Below are the code and all the weights of a small trained network. Each question names an input and a target symbol and asks about switching units off, where a switched-off unit gives its printed mean instead of its output.

import numpy as np


def w(rows, s, z=0):
    codes = np.array(rows[::2]) - 128.0
    scale = np.full(codes.shape[1], s)
    scale[-1] = z or s
    return codes * scale


def f(y):
    return np.maximum(y, 0)


def softmax(a):
    e = np.exp(a - a.max(-1, keepdims=True))
    return e / e.sum(-1, keepdims=True)


def log_softmax(a):
    a = a - a.max(-1, keepdims=True)
    return a - np.log(np.exp(a).sum(-1, keepdims=True))


def net(x, mask):
    ids = ['αγδεζηθλμπστφψω'.index(c) for c in x.split()]
    T = len(ids)
    res = E[ids] + P[:T]
    r = res
    for j in range(2):
        rows = slice(4 * j, 4 * j + 4)
        q, k, v = (r @ M[0][rows].T for M in (Q, K, V))
        z = softmax(np.where(np.tri(T) > 0, q @ k.T / 4**0.5, -1e9)) @ v
        o = O[0][rows]
        res = res + np.where(mask[j], z, o[:, -1]) @ o[:, :-1]
    y = f(res @ A[0][:, :-1].T + A[0][:, -1])
    res = res + np.where(mask[2:18], y, B[0][:, -1]) @ B[0][:, :-1]
    return log_softmax(res[-1] @ U[:, :-1].T + U[:, -1])


Q, K, V, O, A, B = {}, {}, {}, {}, {}, {}
E = w([
[47,130,128,124,146,155],'α',
[68,96,166,136,111,92],'γ',
[92,159,152,118,104,126],'δ',
[95,153,117,119,92,142],'ε',
[1,74,131,144,54,125],'ζ',
[115,146,125,196,123,113],'η',
[110,165,148,98,94,128],'θ',
[143,129,119,176,75,85],'λ',
[88,172,170,112,128,132],'μ',
[161,157,190,117,115,88],'π',
[149,212,96,171,125,171],'σ',
[131,195,105,106,89,158],'τ',
[117,136,170,173,210,87],'φ',
[187,218,122,103,197,152],'ψ',
[204,125,54,174,178,98],'ω',
],0.017)
P = w([
[184,53,147,155,118,212],'0',
[150,163,170,192,103,167],'1',
[144,183,166,190,125,153],'2',
[128,188,136,166,115,121],'3',
[116,200,119,166,129,106],'4',
[105,205,106,152,139,89],'5',
[106,212,94,142,135,67],'6',
[88,225,86,140,147,57],'7',
[80,232,79,140,154,39],'8',
[83,224,63,130,152,21],'9',
[66,218,55,109,153,2],'10',
],0.0095)
Q[0] = w([
[112,173,115,128,172,128],'H1',
[110,79,123,123,148,192],'H1',
[203,11,172,4,146,180],'H1',
[112,153,169,115,164,128],'H1',
[120,170,166,202,146,121],'H2',
[90,161,110,102,140,50],'H2',
[113,69,104,107,163,162],'H2',
[82,215,48,188,97,57],'H2',
],0.029)
K[0] = w([
[150,32,118,113,107,175],'H1',
[136,183,74,138,111,50],'H1',
[1,247,45,177,112,18],'H1',
[124,151,70,104,171,124],'H1',
[218,139,118,112,162,102],'H2',
[89,188,87,131,90,87],'H2',
[134,97,175,102,66,137],'H2',
[114,198,91,105,181,9],'H2',
],0.023)
V[0] = w([
[181,126,177,2,70,125],'H1',
[98,91,231,116,103,70],'H1',
[207,125,144,133,100,57],'H1',
[124,150,163,78,229,99],'H1',
[153,115,60,212,160,109],'H2',
[180,186,89,120,124,158],'H2',
[160,111,162,107,217,144],'H2',
[111,135,86,135,120,203],'H2',
],0.023)
O[0] = w([
[82,170,7,35,51,231,25],'H1',
[167,203,225,41,61,164,161],'H1',
[107,65,148,124,33,207,85],'H1',
[133,44,164,25,164,126,97],'H1',
[154,106,137,185,206,212,253],'H2',
[222,145,102,78,194,139,131],'H2',
[32,156,151,98,219,117,209],'H2',
[187,144,69,150,139,111,37],'H2',
],0.015,0.013)
A[0] = w([
[219,118,87,69,128,104,121],'N1',
[124,173,151,108,109,224,89],'N2',
[115,69,145,71,82,182,71],'N3',
[97,153,88,99,109,181,91],'N4',
[192,146,161,196,141,195,156],'N5',
[53,120,131,104,59,31,82],'N6',
[135,146,89,2,107,1,134],'N7',
[156,53,132,117,85,139,112],'N8',
[92,84,53,95,127,171,100],'N9',
[95,146,113,141,160,129,88],'N10',
[119,115,172,162,124,198,130],'N11',
[62,132,135,116,117,68,102],'N12',
[129,42,83,148,134,105,2],'N13',
[156,80,184,94,130,92,138],'N14',
[175,104,94,122,44,44,124],'N15',
[153,124,201,46,102,192,57],'N16',
],0.0086,0.0044)
B[0] = w([
[58,145,103,156,98,80,159],'N1',
[210,70,174,147,122,40,201],'N2',
[192,182,63,168,100,92,145],'N3',
[123,163,191,117,173,203,166],'N4',
[55,83,113,72,103,116,251],'N5',
[131,176,138,52,158,89,148],'N6',
[201,84,118,71,118,168,150],'N7',
[130,113,119,96,113,153,136],'N8',
[160,133,183,217,193,146,151],'N9',
[167,125,119,125,59,129,204],'N10',
[167,124,118,117,56,164,223],'N11',
[177,129,109,112,139,142,191],'N12',
[109,124,156,61,49,86,157],'N13',
[68,218,52,120,82,181,233],'N14',
[114,160,106,79,178,248,150],'N15',
[77,73,89,181,169,40,219],'N16',
],0.012,0.024)
U = w([
[120,131,102,140,125,134,74],'α',
[75,210,124,126,80,110,2],'γ',
[121,134,142,102,131,203,143],'δ',
[78,146,69,160,129,188,78],'ε',
[1,140,116,60,126,164,141],'ζ',
[69,76,106,107,110,154,74],'η',
[105,136,107,74,112,173,187],'θ',
[86,116,97,119,60,174,150],'λ',
[101,113,126,60,133,157,120],'μ',
[98,109,154,55,104,97,106],'π',
[62,113,48,148,109,111,89],'σ',
[86,144,52,120,101,159,185],'τ',
[38,127,173,168,133,154,234],'φ',
[95,140,99,101,206,120,91],'ψ',
[89,42,102,91,177,187,131],'ω',
],0.004,0.0061)

Each question gives the input, a string of symbols that net reads in full, and the target symbol t.
The units are the heads (4 rows each of Q, K, V and O) and the neurons (one row each of A and B). Each row of codes is followed by its name. A weight is (code - 128) times the scale printed after its matrix; where a second scale follows, it is the last column's (O, A, B and U).
mask holds one flag per unit, heads first, then neurons. A switched-off unit (its flag False) gives its mean, the last column of its rows in O or B, instead of its output. The means were averaged over made-up inputs and are rounded, as every weight is.
A unit's drop is (log p(t) with every unit on - log p(t) with that unit switched off) / (log p(t) with every unit on - log p(t) with every unit switched off).
The circuit of an input: a set's keep is (log p(t) with only the set's units on - log p(t) with every unit switched off) / (log p(t) with every unit on - log p(t) with every unit switched off). Starting from the 12 units with the biggest drops (on a tie, the unit counted first), units are removed one at a time, each time the one whose removal leaves the highest keep (on an exact tie, the one counted first), for as long as the keep stays at least 0.8.
units of the circuit, in order: the units of the circuit, biggest drop first
unit that matters most: the unit with the biggest drop
k most important neurons: the k neurons with the biggest drops, biggest first
which heads matter: for each layer, one digit per head in row order, 1 if its drop is at least 0.15 and else 0, layers parted by /
input σ τ θ σ σ α, target σ: units of the circuit, in order => (H1)
input φ α ψ φ φ ψ π ψ γ φ ψ, target ζ: which heads matter => 10
input φ λ α, target ζ: units of the circuit, in order => (N14, H1)
input ω θ φ, target ω: which heads matter => 01
input φ φ α η γ θ φ φ τ, target ζ: which heads matter => 10
input γ γ ζ γ ψ φ ω φ λ, target π: units of the circuit, in order => (H1, N2, N14)
input ε φ φ γ α γ ε ε, target τ: which heads matter => 11
input φ γ τ ψ σ, target ψ: which heads matter => 01
input φ φ θ λ, target ζ: 2 most important neurons => (N14, N2)
input γ φ ζ γ μ, target π: units of the circuit, in order => (H1, N2, N14)
input φ φ ψ, target ψ: which heads matter => 01
input ω θ η, target ω: units of the circuit, in order => (H2, N5)
input γ σ θ φ φ φ τ, target π: units of the circuit, in order => (H1, N2)
input θ φ α, target δ: unit that matters most => H1
input γ α θ γ γ γ τ δ θ, target π: units of the circuit, in order => (H1, N2)
input α λ λ φ φ ω φ γ γ α μ, target ψ: which heads matter => 10
input φ σ π φ θ λ φ, target ζ: which heads matter => 10
input δ γ λ, target λ: units of the circuit, in order => (H2, H1)
input σ γ τ φ η θ γ γ φ, target σ: 2 most important neurons => (N10, N4)
input φ φ δ λ φ θ φ π α, target ζ: units of the circuit, in order => (N14, H1, N2)
input α γ φ γ ε φ, target ψ: units of the circuit, in order => (H1)
input π σ ε φ γ φ θ, target α: 2 most important neurons => (N3, N2)
input α γ φ α τ ψ, target ψ: which heads matter => 11
input α τ γ σ φ λ θ, target ψ: 2 most important neurons => (N11, N14)
input α α σ, target ψ: 2 most important neurons => (N14, N11)
input φ π γ φ ζ, target ζ: 3 most important neurons => (N14, N2, N9)
input γ τ φ γ τ α φ α ω, target ω: units of the circuit, in order => (H2)
input φ γ φ ε, target ζ: 3 most important neurons => (N14, N2, N9)
input φ θ γ θ, target ζ: 2 most important neurons => (N14, N15)
